[[  4  -4   4]
 [ -4 -32 -27]
 [-16  28 -16]
 [ -3 -12 -14]
 [ -9  -4 -23]]
->
[[ -4 -32 -27]
 [-16  28 -16]]

[[-12   7 -11]
 [  5 -17 -20]
 [-25 -28  -4]
 [ -3  -8 -26]
 [-24  -9 -23]]
->
[[  5 -17 -20]
 [-25 -28  -4]]

[[ -8  -4 -28]
 [ 11   4   5]
 [ 13   6  -6]
 [ 12  14  18]
 [-16 -20  -8]]
->
[[11  4  5]
 [13  6 -6]]

[[  5  11   8]
 [ -8  20 -26]
 [ -1 -11  12]]
->
[[ -8  20 -26]
 [ -1 -11  12]]

[[-11 -20  29  11]
 [-20 -16  23 -19]
 [  7  18 -27 -19]]
->
[[-20 -16  23]
 [  7  18 -27]]

[[  0  17  24 -31]
 [ -3  -3  13 -31]
 [  7  22  13  11]
 [  3 -23  14 -30]
 [ 11  11   5 -10]]
->
[[-3 -3 13]
 [ 7 22 13]]
---
[[ 18  -5  -6  -6  -2  35   1   3  -3  -2]
 [ -4 -18 -15  -1   7  -8   6 -10  12  21]
 [  0  -2   3   7   2   2   1  -4   1   0]
 [-17  14  -7  15  -6  -1  16  10  -7  -7]]
->
[[ -5  -6  -6  -2  35   1   3  -3  -2  18]
 [-18 -15  -1   7  -8   6 -10  12  21  -4]
 [ -2   3   7   2   2   1  -4   1   0   0]
 [ 14  -7  15  -6  -1  16  10  -7  -7 -17]]

[[-14 -24 -15 -12]
 [-22  15   2 -16]
 [ -6  13  -4  22]
 [ -1  -6   6  -9]
 [-12   0  -7  19]
 [ 13 -26  -3 -16]
 [  9   8  14  -9]
 [  2  14   0  13]
 [-22 -21 -21 -19]]
->
[[-24 -15 -12 -14]
 [ 15   2 -16 -22]
 [ 13  -4  22  -6]
 [ -6   6  -9  -1]
 [  0  -7  19 -12]
 [-26  -3 -16  13]
 [  8  14  -9   9]
 [ 14   0  13   2]
 [-21 -21 -19 -22]]

[[-12  -2]
 [-10   5]
 [  6   0]
 [-10   2]
 [-12   7]
 [ 27 -15]]
->
[[ -2 -12]
 [  5 -10]
 [  0   6]
 [  2 -10]
 [  7 -12]
 [-15  27]]

[[-19  -7   4]
 [-13  -6   2]
 [ 26  12  -4]
 [-13  -6   1]
 [-30 -12   1]]
->
[[ -7   4 -19]
 [ -6   2 -13]
 [ 12  -4  26]
 [ -6   1 -13]
 [-12   1 -30]]

[[ 11  25   5 -24   0  13 -19 -16  14]
 [ -6 -23   5  23  10 -17 -12 -12 -12]
 [ -8  -5  -4   5 -15 -20  12   1  -4]]
->
[[ 25   5 -24   0  13 -19 -16  14  11]
 [-23   5  23  10 -17 -12 -12 -12  -6]
 [ -5  -4   5 -15 -20  12   1  -4  -8]]

[[ 17  22   8   8  -9  -3]
 [  4 -10   1   6  -2 -13]
 [  8  -5 -16   5   0   3]
 [-12   9  13  30 -14   8]
 [ 14   9  23  17   3   6]
 [ 15  12  10   5 -10   7]]
->
[[ 22   8   8  -9  -3  17]
 [-10   1   6  -2 -13   4]
 [ -5 -16   5   0   3   8]
 [  9  13  30 -14   8 -12]
 [  9  23  17   3   6  14]
 [ 12  10   5 -10   7  15]]

[[  7   5   5  -7  -5   6  16]
 [-13  -3 -15 -15   2   0  29]
 [-19  -5 -16 -17  -2   4  14]
 [ 20   6   7   9   7  11  -6]
 [ -8  -8 -10 -12  -3   6  20]
 [ -6   0  -5 -15  -9   5  20]
 [ 16  20   2  13   4  -4 -28]
 [  2  -2  -2  -8  -2  -9   4]
 [ 21  16  10  12   4  -5 -17]
 [  9   2 -12   9  -9  -3  -7]
 [ -1  -8 -13 -15 -10   7  27]]
->
[[  5   5  -7  -5   6  16   7]
 [ -3 -15 -15   2   0  29 -13]
 [ -5 -16 -17  -2   4  14 -19]
 [  6   7   9   7  11  -6  20]
 [ -8 -10 -12  -3   6  20  -8]
 [  0  -5 -15  -9   5  20  -6]
 [ 20   2  13   4  -4 -28  16]
 [ -2  -2  -8  -2  -9   4   2]
 [ 16  10  12   4  -5 -17  21]
 [  2 -12   9  -9  -3  -7   9]
 [ -8 -13 -15 -10   7  27  -1]]
